Below is a small trained network, with its code and all its weights. Each question gives an input and a target symbol and asks what happens when units are switched off, that is, made to give their printed mean instead of their output.

import numpy as np


def w(rows, s, z=0):
    codes = np.array(rows[::2]) - 128.0
    scale = np.full(codes.shape[1], s)
    scale[-1] = z or s
    return codes * scale


def f(y):
    return y / 2 * (1 + np.tanh(0.7978845608 * (y + 0.044715 * y**3)))


def softmax(a):
    e = np.exp(a - a.max(-1, keepdims=True))
    return e / e.sum(-1, keepdims=True)


def log_softmax(a):
    a = a - a.max(-1, keepdims=True)
    return a - np.log(np.exp(a).sum(-1, keepdims=True))


def net(x, mask):
    ids = ['γδεζηθμπσφψω'.index(c) for c in x.split()]
    T = len(ids)
    res = E[ids] + P[:T]
    r = res
    for j in range(2):
        rows = slice(2 * j, 2 * j + 2)
        q, k, v = (r @ M[0][rows].T for M in (Q, K, V))
        z = softmax(np.where(np.tri(T) > 0, q @ k.T / 2**0.5, -1e9)) @ v
        o = O[0][rows]
        res = res + np.where(mask[j], z, o[:, -1]) @ o[:, :-1]
    y = f(res @ A[0][:, :-1].T + A[0][:, -1])
    res = res + np.where(mask[2:6], y, B[0][:, -1]) @ B[0][:, :-1]
    return log_softmax(res[-1] @ U[:, :-1].T + U[:, -1])


Q, K, V, O, A, B = {}, {}, {}, {}, {}, {}
E = w([
[200,119,243],'γ',
[111,104,181],'δ',
[72,194,38],'ε',
[98,172,89],'ζ',
[214,112,129],'η',
[158,151,148],'θ',
[199,134,248],'μ',
[208,114,137],'π',
[114,87,106],'σ',
[118,155,143],'φ',
[167,148,152],'ψ',
[124,75,141],'ω',
],0.018)
P = w([
[36,103,82],'0',
[64,205,96],'1',
[37,183,101],'2',
[41,173,124],'3',
[66,161,145],'4',
[81,158,178],'5',
[28,177,130],'6',
[2,173,132],'7',
[12,163,134],'8',
],0.0032)
Q[0] = w([
[169,9,178],'H1',
[98,2,133],'H1',
[91,223,193],'H2',
[192,123,167],'H2',
],0.0068)
K[0] = w([
[139,86,164],'H1',
[207,138,200],'H1',
[225,41,254],'H2',
[95,132,123],'H2',
],0.0094)
V[0] = w([
[142,175,125],'H1',
[82,175,30],'H1',
[248,166,77],'H2',
[114,134,63],'H2',
],0.018)
O[0] = w([
[211,123,98,186],'H1',
[166,77,245,253],'H1',
[234,8,128,101],'H2',
[1,18,103,56],'H2',
],0.0087,0.003)
A[0] = w([
[24,100,160,61],'N1',
[87,61,1,11],'N2',
[110,169,88,15],'N3',
[177,132,170,253],'N4',
],0.0093,0.004)
B[0] = w([
[134,116,187,192],'N1',
[255,151,210,176],'N2',
[179,202,149,134],'N3',
[56,119,42,254],'N4',
],0.0075,0.0073)
U = w([
[17,190,128,214],'γ',
[2,152,126,116],'δ',
[40,201,154,73],'ε',
[118,139,244,159],'ζ',
[98,110,90,110],'η',
[79,129,100,145],'θ',
[171,217,186,1],'μ',
[92,130,216,81],'π',
[91,90,70,192],'σ',
[48,149,150,103],'φ',
[147,197,142,62],'ψ',
[73,99,62,216],'ω',
],0.0094,0.007)

Each question gives the input, a string of symbols that net reads in full, and the target symbol t.
The units are the heads (2 rows each of Q, K, V and O) and the neurons (one row each of A and B). Each row of codes is followed by its name. A weight is (code - 128) times the scale printed after its matrix; where a second scale follows, it is the last column's (O, A, B and U).
mask holds one flag per unit, heads first, then neurons. A switched-off unit (its flag False) gives its mean, the last column of its rows in O or B, instead of its output. The means were averaged over made-up inputs and are rounded, as every weight is.
A unit's drop is (log p(t) with every unit on - log p(t) with that unit switched off) / (log p(t) with every unit on - log p(t) with every unit switched off).
The circuit of an input: a set's keep is (log p(t) with only the set's units on - log p(t) with every unit switched off) / (log p(t) with every unit on - log p(t) with every unit switched off). Starting from all 6 units, units are removed one at a time, each time the one whose removal leaves the highest keep (on an exact tie, the one counted first), for as long as the keep stays at least 0.8.
units of the circuit, in order: the units of the circuit, biggest drop first
most important unit: the unit with the biggest drop
k most important neurons: the k neurons with the biggest drops, biggest first
drop of u: that unit's drop, to one decimal
input σ φ δ μ δ ζ φ δ, target γ: units of the circuit, in order -> H2, H1
input η ε ε ω, target ζ: units of the circuit, in order -> H2, N2, N1, N4
input ε ζ η μ ε, target ζ: units of the circuit, in order -> H1
input μ ω γ ω, target ψ: 2 most important neurons -> N2, N3
input ε ζ ω, target ζ: units of the circuit, in order -> H2, N1, N4, N2
input ω ω ω δ ψ, target γ: units of the circuit, in order -> H2, H1
input ω δ ζ ψ δ μ φ δ, target γ: units of the circuit, in order -> H1, H2
input ω μ σ, target μ: units of the circuit, in order -> N2, H1, N4
input ε ζ σ, target ζ: 2 most important neurons -> N1, N4
input δ φ δ ω, target γ: drop of N2 -> 0.1
input θ ψ π, target ω: drop of H2 -> 0.2
input π μ ω μ ω, target ψ: drop of H1 -> 0.8
input ε σ ζ, target ζ: drop of H2 -> 0.1
input ζ γ ε σ, target ζ: most important unit -> N2
